Here is a tiny trained network, its code and every weight. The questions are about switching its units off for an input and a class, where a switched-off unit gives its printed mean instead of its output.

import numpy as np


def w(rows, s, z=0):
    codes = np.array(rows[::2]) - 128.0
    scale = np.full(codes.shape[1], s)
    scale[-1] = z or s
    return codes * scale


def f(y):
    return y / 2 * (1 + np.tanh(0.7978845608 * (y + 0.044715 * y**3)))


def log_softmax(a):
    a = a - a.max(-1, keepdims=True)
    return a - np.log(np.exp(a).sum(-1, keepdims=True))


def net(x, mask):
    res = np.array(x, float).reshape(1, 5) / 4 @ E
    y = f(res @ A[0][:, :-1].T + A[0][:, -1])
    res = res + np.where(mask, y, B[0][:, -1]) @ B[0][:, :-1]
    return log_softmax(res[-1] @ U[:, :-1].T + U[:, -1])


A, B = {}, {}
E = w([
[197,191,129,53,157,125,96,76,75],'x0',
[148,106,189,112,122,71,148,144,58],'x1',
[165,61,171,189,100,80,136,80,105],'x2',
[225,24,185,154,143,146,177,142,137],'x3',
[86,130,132,106,144,252,67,164,85],'x4',
],0.013)
A[0] = w([
[70,126,157,78,129,187,137,231,85,251],'n0',
[198,136,81,170,118,100,144,110,164,131],'n1',
[136,167,98,148,156,65,111,119,94,46],'n2',
[141,98,120,109,39,158,154,10,188,147],'n3',
[157,162,151,71,156,124,97,78,56,121],'n4',
[205,180,122,112,201,66,116,112,78,150],'n5',
[173,153,88,200,182,46,200,138,145,174],'n6',
[15,158,97,128,60,56,128,147,169,149],'n7',
[171,137,169,159,193,79,211,191,92,151],'n8',
[132,200,113,163,99,49,139,75,92,82],'n9',
[132,91,139,64,100,170,182,74,198,145],'n10',
[194,93,58,197,248,190,186,143,199,176],'n11',
[165,122,142,79,178,167,120,135,100,66],'n12',
[165,113,81,206,138,117,100,86,100,61],'n13',
[44,168,85,140,120,153,119,122,194,140],'n14',
[79,47,144,238,102,171,117,152,128,133],'n15',
],0.013,0.012)
B[0] = w([
[142,164,93,98,152,103,185,23,174,254],'n0',
[150,39,161,87,46,35,173,71,210,172],'n1',
[167,176,133,105,225,140,84,69,140,145],'n2',
[169,157,120,96,169,81,170,53,97,170],'n3',
[172,151,190,43,200,164,54,62,46,206],'n4',
[186,67,163,124,164,138,160,8,92,214],'n5',
[125,95,88,131,130,90,169,7,176,205],'n6',
[136,185,45,120,213,162,192,57,171,206],'n7',
[166,84,140,103,117,84,193,22,167,203],'n8',
[73,213,56,113,187,193,144,91,186,177],'n9',
[156,185,114,129,209,139,159,76,93,156],'n10',
[158,153,129,72,206,142,116,44,117,204],'n11',
[102,219,60,168,200,169,166,88,169,166],'n12',
[153,199,97,196,198,49,118,20,143,143],'n13',
[131,172,49,106,198,163,102,73,134,206],'n14',
[202,110,159,151,162,74,227,24,115,206],'n15',
],0.012,0.022)
U = w([
[31,195,219,32,7,206,210,250,13,7],'0',
[100,175,88,111,155,182,119,122,158,214],'1',
[40,200,204,7,30,47,41,249,9,7],'2',
[29,41,244,42,59,220,22,231,27,7],'3',
[161,119,155,105,161,141,115,110,69,105],'4',
[144,112,122,152,146,72,152,112,121,191],'5',
[27,37,235,224,37,77,209,225,40,7],'6',
],0.019,0.016)

Each question gives the input, the list of numbers given to net, and the class t.
The units are the neurons (one row each of A and B). Each row of codes is followed by its name. A weight is (code - 128) times the scale printed after its matrix; where a second scale follows, it is the last column's (A, B and U).
mask holds one flag per neuron, in row order. A switched-off neuron (its flag False) gives its mean, the last column of its row in B, instead of its output. The means were averaged over made-up inputs and are rounded, as every weight is.
A unit's drop is (log p(t) with every unit on - log p(t) with that unit switched off) / (log p(t) with every unit on - log p(t) with every unit switched off).
The circuit of an input: a set's keep is (log p(t) with only the set's units on - log p(t) with every unit switched off) / (log p(t) with every unit on - log p(t) with every unit switched off). Starting from the 12 units with the biggest drops (on a tie, the unit counted first), units are removed one at a time, each time the one whose removal leaves the highest keep (on an exact tie, the one counted first), for as long as the keep stays at least 0.8.
circuit, biggest first: the units of the circuit, biggest drop first
top k neurons: the k neurons with the biggest drops, biggest first
drop when u is switched off: that unit's drop, to one decimal
input [1,6,-8,7,5], class 1: circuit, biggest first => n12
input [7,-7,8,-3,8], class 4: top 3 neurons => n4, n9, n7
input [4,7,-7,-2,4], class 4: top 4 neurons => n4, n9, n7, n5
input [5,1,-5,6,-4], class 4: top 3 neurons => n0, n5, n4
input [5,6,-6,1,8], class 1: top 2 neurons => n12, n0
input [5,4,-6,-3,-6], class 4: top 2 neurons => n5, n4
input [8,-5,0,-3,-5], class 4: top 2 neurons => n5, n4
input [7,1,-7,-1,3], class 4: top 3 neurons => n4, n5, n9
input [3,2,-2,-3,-5], class 1: top 2 neurons => n9, n15
input [0,1,-2,3,3], class 1: top 3 neurons => n5, n1, n4
input [2,8,7,-6,0], class 4: drop when n4 is switched off => 0.4
input [4,1,-5,-4,-7], class 1: drop when n9 is switched off => 0.6
input [8,-7,3,0,-5], class 4: drop when n5 is switched off => 0.5
input [5,-1,7,-7,-4], class 1: circuit, biggest first => n9
